[[110 131 141 128 147 131 133 148 143 120 104 103 133]
 [125 118 140 144 127 140 110 110 136 120 112 114 122]
 [140 127 140 139 120 134 144 128 108 152 128 137 145]
 [118 152 111 145 136 144 125 119 130 135 112 102 102]
 [103 119 112 105 148 102 133 138 141 137 120 149 118]]
:
[[118 152 111 145 136 144 125 119 130 135 112 102 102]
 [110 131 141 128 147 131 133 148 143 120 104 103 133]
 [140 127 140 139 120 134 144 128 108 152 128 137 145]
 [103 119 112 105 148 102 133 138 141 137 120 149 118]
 [125 118 140 144 127 140 110 110 136 120 112 114 122]]

[[137 117 129 127 115 131 111 134 112]
 [122 149 131 138 151 115 124 117 141]
 [117 116 125 124 115 127 125 117 120]
 [135 142 127 133 133 127 113 146 136]
 [131 115 124 120 114 123 129 126 116]]
:
[[122 149 131 138 151 115 124 117 141]
 [135 142 127 133 133 127 113 146 136]
 [137 117 129 127 115 131 111 134 112]
 [117 116 125 124 115 127 125 117 120]
 [131 115 124 120 114 123 129 126 116]]

[[131 128 138 134 122 147 122 127 129 131 127 126]
 [126 134 118 102 122 121 126 145 138 150 150 128]
 [109 127 134 121 104 121 144 128 120 137 129 121]
 [115 147 138 145 116 104 126 146 138 117 129 119]
 [117 140 137 118 126 127 131 129 137 124 110 143]]
:
[[115 147 138 145 116 104 126 146 138 117 129 119]
 [117 140 137 118 126 127 131 129 137 124 110 143]
 [126 134 118 102 122 121 126 145 138 150 150 128]
 [131 128 138 134 122 147 122 127 129 131 127 126]
 [109 127 134 121 104 121 144 128 120 137 129 121]]

[[116 119]
 [156 138]]
:
[[156 138]
 [116 119]]

[[131 132 129]
 [113 152  99]
 [116 151 104]
 [134 133 129]
 [116 150 103]]
:
[[113 152  99]
 [116 151 104]
 [116 150 103]
 [134 133 129]
 [131 132 129]]

[[125 152 119]
 [135 103 148]
 [122 145 109]
 [134 120 138]
 [117 110 146]
 [140 138 148]]
:
[[125 152 119]
 [122 145 109]
 [140 138 148]
 [134 120 138]
 [117 110 146]
 [135 103 148]]
---
[[131 148]
 [118 154]
 [139 113]]
:
[148 118]

[[150 116]
 [144 141]
 [135 136]
 [109 134]]
:
[116 144]

[[143 111 154]
 [132 134 124]
 [149 113 154]
 [124 126 123]]
:
[154 134 149]

[[124 152 134]
 [136 148 128]]
:
[134 148]

[[136 120 121]
 [128 128 126]
 [154 151 140]]
:
[121 128 154]

[[107 119 115 108 123]
 [108 122 116 104 135]
 [137 126 136 134 127]
 [106 130 105 108 132]]
:
[123 104 136 130]

[[108 109 132 101]
 [128 129 121 127]
 [111 123 129 127]
 [127 130 125 136]]
:
[101 121 123 127]

[[144 114 127 139]
 [146 115 149 150]]
:
[139 149]
---
[[148 106 148 109 134 142]
 [113 147 114 133 151 130]
 [108 151 151 116 103 135]
 [144 117 150 109 149 113]
 [118 137 126 131 111 110]
 [146 136 111 110 135 144]
 [112 143 108 137 147 124]
 [123 152 117 149 110 126]]
:
[[148 106 148 109 134 142]
 [144 117 150 109 149 113]
 [146 136 111 110 135 144]
 [118 137 126 131 111 110]
 [112 143 108 137 147 124]
 [113 147 114 133 151 130]
 [108 151 151 116 103 135]
 [123 152 117 149 110 126]]

[[133 150 135 143 122 122 141 111 136 135 142 129 126 118 145]
 [123 121 120 123 137 122 123 139 121 124 125 122 120 131 126]
 [132 126 125 123 123 131 119 118 136 129 124 133 141 131 120]
 [131 136 139 137 121 133 140 124 130 132 135 131 127 122 135]]
:
[[123 121 120 123 137 122 123 139 121 124 125 122 120 131 126]
 [132 126 125 123 123 131 119 118 136 129 124 133 141 131 120]
 [131 136 139 137 121 133 140 124 130 132 135 131 127 122 135]
 [133 150 135 143 122 122 141 111 136 135 142 129 126 118 145]]

[[129 130 112 156 148]
 [125 115 106 153 131]
 [119 139 129 104 110]]
:
[[125 115 106 153 131]
 [129 130 112 156 148]
 [119 139 129 104 110]]

[[114 112 114 118 122 126 130 134 136 140 145 146 152]
 [141 125 124 125 129 130 130 132 133 129 134 134 138]
 [152 131 134 127 125 123 124 126 125 124 126 136 142]
 [150 145 144 139 134 131 130 128 123 124 118 115 110]
 [152 135 125 126 125 128 126 124 127 125 128 125 131]]
:
[[114 112 114 118 122 126 130 134 136 140 145 146 152]
 [141 125 124 125 129 130 130 132 133 129 134 134 138]
 [152 131 134 127 125 123 124 126 125 124 126 136 142]
 [152 135 125 126 125 128 126 124 127 125 128 125 131]
 [150 145 144 139 134 131 130 128 123 124 118 115 110]]

[[127 142 128 129 104 126 105 124 121 141]
 [113 117 128 129 107 151 128 115 121 141]]
:
[[113 117 128 129 107 151 128 115 121 141]
 [127 142 128 129 104 126 105 124 121 141]]

[[107 138 113 115 137 137]
 [125 120 125 119 117 134]
 [120 129 121 118 127 133]
 [138 118 139 134 121 127]
 [109 144 119 119 150 133]
 [ 99 137 110 110 139 145]
 [121 134 127 121 141 132]
 [136 131 127 124 124 119]]
:
[[138 118 139 134 121 127]
 [125 120 125 119 117 134]
 [120 129 121 118 127 133]
 [136 131 127 124 124 119]
 [121 134 127 121 141 132]
 [ 99 137 110 110 139 145]
 [107 138 113 115 137 137]
 [109 144 119 119 150 133]]

[[131 138 119 131 131 135 121 120 132 132 131]
 [130 142 122 135 139 132 117 130 125 131 128]
 [116 115 146 132 122 123 150 137 126 112 111]
 [129 119 128 126 121 128 132 119 134 132 127]
 [130 124 131 122 126 120 126 138 123 128 135]
 [132 144 120 132 138 134 116 127 126 131 131]
 [130 123 126 124 123 127 129 123 129 132 133]]
:
[[116 115 146 132 122 123 150 137 126 112 111]
 [129 119 128 126 121 128 132 119 134 132 127]
 [130 123 126 124 123 127 129 123 129 132 133]
 [130 124 131 122 126 120 126 138 123 128 135]
 [131 138 119 131 131 135 121 120 132 132 131]
 [130 142 122 135 139 132 117 130 125 131 128]
 [132 144 120 132 138 134 116 127 126 131 131]]

[[139 123 131 115 143 123 132 134]
 [141 121 138 114 137 114 133 134]
 [140 130 121 102 146 149 130 145]
 [141 132 132 114 134 125 131 131]
 [128 120 131 127 135 121 121 113]
 [132 131 139 141 118 115 143 133]
 [116 125 125 133 121 132 118 132]
 [118 112 121 132 139 127 122 131]
 [127 138 127 133 122 134 130 144]
 [132 133 126 137 129 122 140 133]]
:
[[118 112 121 132 139 127 122 131]
 [128 120 131 127 135 121 121 113]
 [141 121 138 114 137 114 133 134]
 [139 123 131 115 143 123 132 134]
 [116 125 125 133 121 132 118 132]
 [140 130 121 102 146 149 130 145]
 [132 131 139 141 118 115 143 133]
 [141 132 132 114 134 125 131 131]
 [132 133 126 137 129 122 140 133]
 [127 138 127 133 122 134 130 144]]
